The symbols move the nodes like this.
ρ: Q754->Q71, Q29->Q782, Q348->Q492, Q566->Q501, Q655->Q509, Q329->Q552, Q145->Q125, Q708->Q608, Q577->Q206, Q283->Q476, Q206->Q508, Q667->Q911, Q225->Q575, Q782->Q754, Q307->Q811, Q864->Q348, Q70->Q307, Q181->Q969, Q608->Q283, Q745->Q497, Q508->Q46, Q545->Q131, Q949->Q708, Q575->Q329, Q109->Q745, Q46->Q704, Q552->Q567, Q670->Q949, Q704->Q670, Q497->Q225, Q969->Q655, Q811->Q667, Q290->Q545, Q71->Q290, Q501->Q178, Q125->Q864, Q509->Q70, Q178->Q577, Q131->Q402, Q492->Q181, Q17->Q978, Q567->Q22, Q978->Q145, Q476->Q701, Q911->Q29, Q304->Q566, Q22->Q304, Q402->Q956, Q956->Q17, Q701->Q109
λ: Q754->Q566, Q29->Q178, Q348->Q476, Q566->Q754, Q655->Q949, Q329->Q402, Q145->Q745, Q708->Q969, Q577->Q911, Q283->Q492, Q206->Q667, Q667->Q206, Q225->Q17, Q782->Q501, Q307->Q46, Q864->Q701, Q70->Q704, Q181->Q608, Q608->Q181, Q745->Q145, Q508->Q811, Q545->Q567, Q949->Q655, Q575->Q956, Q109->Q125, Q46->Q307, Q552->Q131, Q670->Q509, Q704->Q70, Q497->Q978, Q969->Q708, Q811->Q508, Q290->Q22, Q71->Q304, Q501->Q782, Q125->Q109, Q509->Q670, Q178->Q29, Q131->Q552, Q492->Q283, Q17->Q225, Q567->Q545, Q978->Q497, Q476->Q348, Q911->Q577, Q304->Q71, Q22->Q290, Q402->Q329, Q956->Q575, Q701->Q864

The rows follow the links: the fewer symbols apart two nodes are, the more alike their rows tend to be.

Named rows; a name shown again gets a slightly different row:
Q655: [ 28 -14  -1  20 -28   2   3 -13  15   9 -23   6 -21  17  12  23  -2  18 -20  10   6 -33   8  21  30   1  20 -12 -17  -7 -20   9  16  13  29   9  37 -14 -24  18 -14  -9 -14  29   9   9 -18  27   2 -42  23   5 -10   5]
Q70: [ 10 -20  14  10 -25  -5   0 -26   1   5 -26   3 -21  23   9  16 -16  16 -15 -13   9 -20   6  19  38  -8  -2 -20 -25 -17  -9  16  17  21  27  -5  26 -17  -4  17  -9 -18 -16  22  -1  16  -8  18  -7 -43  43  16  -7  16]
Q911: [-22 -15  27 -12   1 -11  -7 -27 -20  -5 -13  -1  -1  13  -3  -5 -22   4  -8 -42   7  12  -2   7  26 -11 -38 -17 -20 -32  13  14   9  28   4 -14  -7 -14  26   0   9 -22 -11  -3 -19  31  15 -13 -16 -18  39  21   2  26]
Q22: [  1 -22  25  -4  12 -10 -23   0 -23 -15   4   7  22  -2  17   8  16  -4 -11 -36 -21  -6 -27  14  27 -22 -25 -21 -16  -7  -7  26 -18  -9 -17  -5 -29  -2  62  18  28 -23 -31   9   9   9   2  12 -13  -3  11  11  -3 -16]
Q949: [ -4  22 -30   8   8  17  30  10  12   0  11 -15 -14   1 -11 -14 -23  -4  15  30   9  17  31 -12 -26  23  21  19   8  20   7 -15  11   3  17   1  25  16 -54 -15 -25  25  26 -17 -20 -13  -5 -16  17   7 -16 -18   5  24]
Q864: [ 33   8 -27  19 -11  11   9  22  25   7   2   0  -6 -10   9  11  18   6   1  47  -4 -22   2   4 -15  10  45  15  14  25 -20 -10  -3 -25   8  15  21   5 -32   9 -11  20  10  15  22 -22 -20  22  19   4 -28 -21  -5 -28]
Q329: [  8 -22  33 -12 -27 -15 -36 -18  -1  13 -26  20   0   3   6  23  28   6 -17 -21   6 -23 -24  12  21 -20 -16 -15 -10 -32  -5   4  -2   3 -16   2 -16 -24  41  10  11 -26 -22  17  23  13   3  17 -13 -10  11  27  -4 -26]
Q71: [-37   1  13 -21  27  -8 -10  -7 -28 -13  13  -7  21  -6 -11 -20  -8 -15  10 -36  -1  34  -8 -11 -11  -6 -38  -1   1  -8  25  -3  -6   3 -21 -15 -35   2  35 -16  19  -8   0 -23 -19  10  22 -34 -13  24   3   8  11  15]
Q109: [ 19  -2   7 -10 -48   5 -11 -22  25  39 -42  18 -32   2 -16  22  11  14  -8  18  33 -22   4  -3  -9   5  15   7   6 -31   4 -27  23   7   2  11  17 -20 -31 -16 -24  -2  17   3  20   3   6  -1   5 -14  -5  21   2 -12]

Each walk starts at a row. The symbols on each line, taken left to right, move it on to the next node.
Answer with the node's row; about right is enough.
new walk
[  6 -23  29  -9 -15 -16 -36 -11 -11   4 -16  15   7   0   7  17  26   5 -18 -27  -3 -20 -31  13  25 -21 -17 -15 -11 -24  -7  12  -9   0 -14   0 -23 -17  49  14  20 -26 -29  15  20  14   5  17 -16 -10  11  23  -5 -27]
ρ ρ ρ ρ λ λ λ -> [-41  -5  23 -21  22 -11  -8 -15 -27 -11   6  -6  16  -2 -10 -18 -11 -13   8 -44   1  31  -6  -7   2  -9 -40  -6  -3 -19  24   6   0  14 -18 -18 -31   2  34 -16  17 -13  -5 -22 -20  16  24 -30 -14  15  15  12   7  20]
λ λ ρ ρ λ λ -> [-36   9  13 -23  31  -8  -5  -1 -23  -7  17  -5  22 -12 -10 -21  -4 -16  16 -25   2  36  -8 -18 -17  -6 -32   7   8  -6  23  -5  -8  -4 -27 -13 -39  12  32 -18  18  -3   5 -29 -14   3  24 -37  -8  35  -7   3  11   7]
new walk
[-31 -11  25 -15   9 -11  -9 -24 -22  -7  -9  -3   7  11  -7  -9 -21  -7  -1 -46   3  17   0   1  20 -11 -43 -17 -16 -28  21   9   7  23  -6 -18 -20  -6  28  -8  14 -22 -11  -9 -19  24  16 -18 -20 -10  32  19   6  23]
ρ λ ρ λ ρ λ λ -> [-35  -7  24 -21  17 -14 -11 -22 -23  -7  -2  -6  10   6  -7 -14 -19 -10   4 -42   2  23  -2  -3   8 -11 -42 -12  -9 -23  21  11   4  23 -10 -19 -27  -4  35 -12  14 -19  -8 -17 -23  18  22 -26 -19   2  23  20   6  23]
ρ ρ λ ρ ρ -> [-13  -8   6   7  44  -8   2  13 -29 -34  34  -5  29  -7  17 -12  -2 -11   2 -27 -31  16 -16   6  14 -12 -18 -14  -6  22  -8  26 -21 -12  -5 -13 -24  15  49  21  31  -8 -24   2 -13   1  -3   4  -7   6   7  -8  -4   5]
new walk
[ 13 -19  28 -12 -39 -14 -35 -21   3  21 -37  20 -10   2  -1  25  27  12 -19 -12  13 -25 -22  11  18 -16  -8 -10  -6 -33  -5  -3   0   2 -13   5 -12 -27  28   5   5 -23 -13  14  27  17   8  13 -10 -15   5  24  -1 -28]
ρ ρ ρ λ ρ λ ρ -> [  1 -22  29  -6  -3 -15 -32  -7 -15  -7  -6  15  12  -2  15  12  23   2 -15 -34 -14 -10 -29  14  26 -21 -23 -16 -11 -16  -9  16 -13  -6 -15  -3 -28 -11  57  19  25 -22 -32  15  13  13   7  13 -13  -3  12  18  -5 -23]
λ λ λ ρ λ λ -> [-23  16  -2 -18  32   2  -2  19 -14  -7  24  -6  22 -22 -12 -18   8 -18  17  -6  -6  31  -9 -19 -32   3 -15  14  16  10  17 -11 -15 -12 -31  -6 -34  17  18 -19  12  11  15 -31  -7 -10  15 -26   0  43 -28  -8  12  -8]
new walk
[-17  -4  -2  10  49  -6   9  20 -25 -37  38 -16  32  -5  16 -16 -10 -12   9 -21 -35  24  -6   6   6  -4 -16  -8  -5  29  -6  24 -22 -11  -2 -14 -21  23  40  17  28  -1 -16  -2 -16  -3  -7  -1  -4  11   3 -15  -3  12]
ρ ρ λ λ ρ λ -> [-11 -20  27  -1 -11  -9  -8 -31 -10   1 -24   2  -9  23   4   4 -18   9 -12 -33   8  -6   1  14  37  -8 -22 -22 -27 -26   3  19  14  29  18 -10   9 -17  10   6   1 -24 -17  13 -10  24   5   4 -17 -33  44  22  -1  25]
ρ λ ρ ρ λ -> [  4 -19  19   2 -19  -8  -3 -29  -1   5 -27   5 -14  23   5  11 -19  14 -18 -21   9 -17   5  18  42  -7 -10 -26 -26 -25  -2  18  18  26  21  -7  18 -18   1  12  -2 -21 -16  21  -6  23  -3  13  -9 -41  43  18  -7  24]
new walk
[-15  16 -25  14  41  13  35  21  -7 -24  37 -26  11  -5  -1 -27 -27 -12  21   9 -16  32  20 -11 -13  16   7   9   7  38   3   7  -4   0  13  -8   8  25 -24   1   0  20  10 -16 -29 -14  -8 -12  11  16  -7 -28   3  28]
λ λ ρ ρ -> [ -5  23 -29   9  21  19  32  12   9  -6  25 -19  -4  -2  -5 -20 -24  -4  19  25   2  21  27 -14 -21  20  15  16   7  28  11  -8   7   1  15  -4  18  20 -43 -11 -18  21  22 -16 -22 -12  -6 -16  11  10 -13 -26   2  22]
ρ λ λ ρ ρ -> [  2  16 -24   1 -16  17  18   0  27  18  -8  -7 -24   3 -18  -3 -15   6   8  36  23   0  23 -11 -25  19  24  18  12   0  12 -25  17  10  13   7  28   0 -59 -22 -30  22  28  -9  -5 -12   1 -12  16  -2 -13 -10   5  17]
new walk
[ -5  22 -17  -9  20   8   2  29  -1  -3  26  -4  15 -20  -9 -12  19 -14  17  19  -6  17  -6 -20 -39   7   7  21  26  23   6 -17 -17 -25 -27  -1 -23  15   5 -11   6  19  19 -22   6 -21   5 -18  10  45 -40 -15   5 -18]
ρ λ λ λ -> [ 12 -20  26 -13 -45  -8 -34 -24  10  28 -41  24 -15   2  -4  23  22  11 -17  -6  19 -31 -19   7  10 -13  -4 -10  -4 -36   2  -8   8   4 -13   7  -1 -27  13  -4  -5 -19  -6  14  25  12   5  10 -10 -14   5  25  -1 -28]
ρ ρ ρ ρ λ -> [-29  11   4 -23  34  -2  -6  11 -21 -10  21  -8  22 -16 -13 -23   2 -17  15 -15  -4  32 -11 -19 -29   0 -20  16  15   4  24  -8 -10  -8 -32  -9 -37  12  29 -20  14   3   8 -30  -9   0  17 -31  -4  36 -21  -3  12  -2]
new walk
[  6  14 -17  -2 -29  14  13  -9  27  25 -22   3 -29   5 -17   5  -7   6   6  36  30  -6  18 -10 -22  18  22  18   7  -8   8 -28  21  10  13  10  29  -5 -57 -21 -32  13  29  -6   0  -8   1  -7  15  -5 -10  -3   4   6]
ρ λ λ λ λ -> [ 11   9 -14  -9 -40  12   3 -13  29  32 -30   8 -28   8 -17  11   1   9   1  29  33 -11  16  -9 -18  12  22  16  10 -14   8 -31  23  11  11   9  24 -12 -54 -20 -34  10  27  -3   9  -7   4  -3   7  -9 -11   3   6  -1]
ρ ρ ρ λ ρ ρ λ -> [ 14   5  -2 -11 -43   8  -6 -16  27  36 -38  11 -31   6 -18  14   7  13  -4  28  36 -20   8  -7  -8   8  19  10   4 -24   7 -24  22   7   6  12  22 -16 -42 -22 -29   5  21   1  16  -2   2  -4   8  -8  -4  10   2  -9]
